Below are the code and all the weights of a small trained network. Each question names an input and a class and asks about switching units off, where a switched-off unit gives its printed mean instead of its output.

import numpy as np


def w(rows, s, z=0):
    codes = np.array(rows[::2]) - 128.0
    scale = np.full(codes.shape[1], s)
    scale[-1] = z or s
    return codes * scale


def f(y):
    return y / 2 * (1 + np.tanh(0.7978845608 * (y + 0.044715 * y**3)))


def log_softmax(a):
    a = a - a.max(-1, keepdims=True)
    return a - np.log(np.exp(a).sum(-1, keepdims=True))


def net(x, mask):
    res = np.array(x, float).reshape(1, 5) / 4 @ E
    y = f(res @ A[0][:, :-1].T + A[0][:, -1])
    res = res + np.where(mask, y, B[0][:, -1]) @ B[0][:, :-1]
    return log_softmax(res[-1] @ U[:, :-1].T + U[:, -1])


A, B = {}, {}
E = w([
[141,42,166,119,218,237],'x0',
[230,155,184,1,109,154],'x1',
[65,230,17,146,169,206],'x2',
[149,126,231,63,146,69],'x3',
[156,53,87,168,107,194],'x4',
],0.0074)
A[0] = w([
[84,130,74,141,120,166,112],'neuron 1',
[158,210,94,112,132,112,136],'neuron 2',
[85,124,1,178,123,176,138],'neuron 3',
[79,117,50,151,131,219,218],'neuron 4',
[215,150,162,135,75,142,185],'neuron 5',
[154,106,133,115,171,163,38],'neuron 6',
[103,238,136,46,135,111,229],'neuron 7',
[142,229,143,75,106,116,172],'neuron 8',
[132,99,170,141,166,223,126],'neuron 9',
[56,92,171,99,217,201,162],'neuron 10',
[225,60,166,82,80,138,120],'neuron 11',
[79,251,175,50,124,129,155],'neuron 12',
[29,71,147,156,64,26,197],'neuron 13',
[220,38,199,66,130,145,199],'neuron 14',
[169,80,45,127,69,138,144],'neuron 15',
[211,98,179,166,64,105,171],'neuron 16',
[239,48,215,57,203,138,243],'neuron 17',
[141,156,68,181,146,165,48],'neuron 18',
[98,85,100,222,99,70,237],'neuron 19',
[107,224,117,67,148,124,198],'neuron 20',
[72,120,122,156,255,198,192],'neuron 21',
[134,239,140,82,152,65,253],'neuron 22',
],0.0088,0.0027)
B[0] = w([
[124,173,111,156,119,152,157],'neuron 1',
[105,135,68,123,94,113,157],'neuron 2',
[95,216,72,159,145,221,198],'neuron 3',
[149,187,46,168,129,214,194],'neuron 4',
[80,121,136,111,60,136,169],'neuron 5',
[143,108,141,147,142,173,142],'neuron 6',
[151,108,74,115,71,64,196],'neuron 7',
[122,92,111,146,63,98,181],'neuron 8',
[182,120,121,142,165,152,172],'neuron 9',
[225,38,74,178,171,118,179],'neuron 10',
[111,126,200,68,90,176,203],'neuron 11',
[150,86,103,156,79,81,192],'neuron 12',
[58,115,155,162,216,76,186],'neuron 13',
[149,53,192,69,120,161,234],'neuron 14',
[105,167,142,105,130,149,154],'neuron 15',
[64,163,180,80,150,129,181],'neuron 16',
[171,2,164,86,112,206,254],'neuron 17',
[139,158,108,101,113,178,156],'neuron 18',
[78,173,157,148,170,122,185],'neuron 19',
[158,123,78,140,84,90,178],'neuron 20',
[165,119,66,213,132,111,188],'neuron 21',
[83,97,92,125,81,70,199],'neuron 22',
],0.0087,0.013)
U = w([
[116,102,252,21,89,166,12],'0',
[102,252,44,213,143,212,254],'1',
[105,133,64,168,52,29,23],'2',
[32,156,196,218,253,57,253],'3',
[210,61,132,172,177,166,8],'4',
],0.0078,0.00077)

Each question gives the input, the list of numbers given to net, and the class t.
The units are the neurons (one row each of A and B). Each row of codes is followed by its name. A weight is (code - 128) times the scale printed after its matrix; where a second scale follows, it is the last column's (A, B and U).
mask holds one flag per neuron, in row order. A switched-off neuron (its flag False) gives its mean, the last column of its row in B, instead of its output. The means were averaged over made-up inputs and are rounded, as every weight is.
A unit's drop is (log p(t) with every unit on - log p(t) with that unit switched off) / (log p(t) with every unit on - log p(t) with every unit switched off).
The circuit of an input: a set's keep is (log p(t) with only the set's units on - log p(t) with every unit switched off) / (log p(t) with every unit on - log p(t) with every unit switched off). Starting from the 12 units with the biggest drops (on a tie, the unit counted first), units are removed one at a time, each time the one whose removal leaves the highest keep (on an exact tie, the one counted first), for as long as the keep stays at least 0.8.
units of the circuit, in order: the units of the circuit, biggest drop first
top k neurons: the k neurons with the biggest drops, biggest first
drop when u is switched off: that unit's drop, to one decimal
input [-7,-3,-6,6,-1], class 3: units of the circuit, in order	(neuron 13)
input [4,-2,-2,2,-8], class 4: units of the circuit, in order	(neuron 11; neuron 10)
input [-2,-8,0,5,7], class 3: units of the circuit, in order	(neuron 13; neuron 19)
input [4,4,2,-5,-1], class 1: units of the circuit, in order	(neuron 17; neuron 14)
input [6,2,-5,-5,7], class 0: top 4 neurons	(neuron 11; neuron 14; neuron 16; neuron 15)
input [-8,4,-6,5,-7], class 2: top 4 neurons	(neuron 22; neuron 7; neuron 12; neuron 8)
input [1,-4,-2,2,7], class 3: top 2 neurons	(neuron 17; neuron 19)
input [-8,-8,-5,-4,8], class 3: top 2 neurons	(neuron 13; neuron 19)
input [8,-4,-5,-7,7], class 1: drop when neuron 3 is switched off	0.5
input [1,-3,-4,-7,-3], class 1: drop when neuron 14 is switched off	0.2
input [-7,4,7,5,4], class 2: drop when neuron 10 is switched off	0.0
input [0,7,4,-4,1], class 1: drop when neuron 14 is switched off	0.1
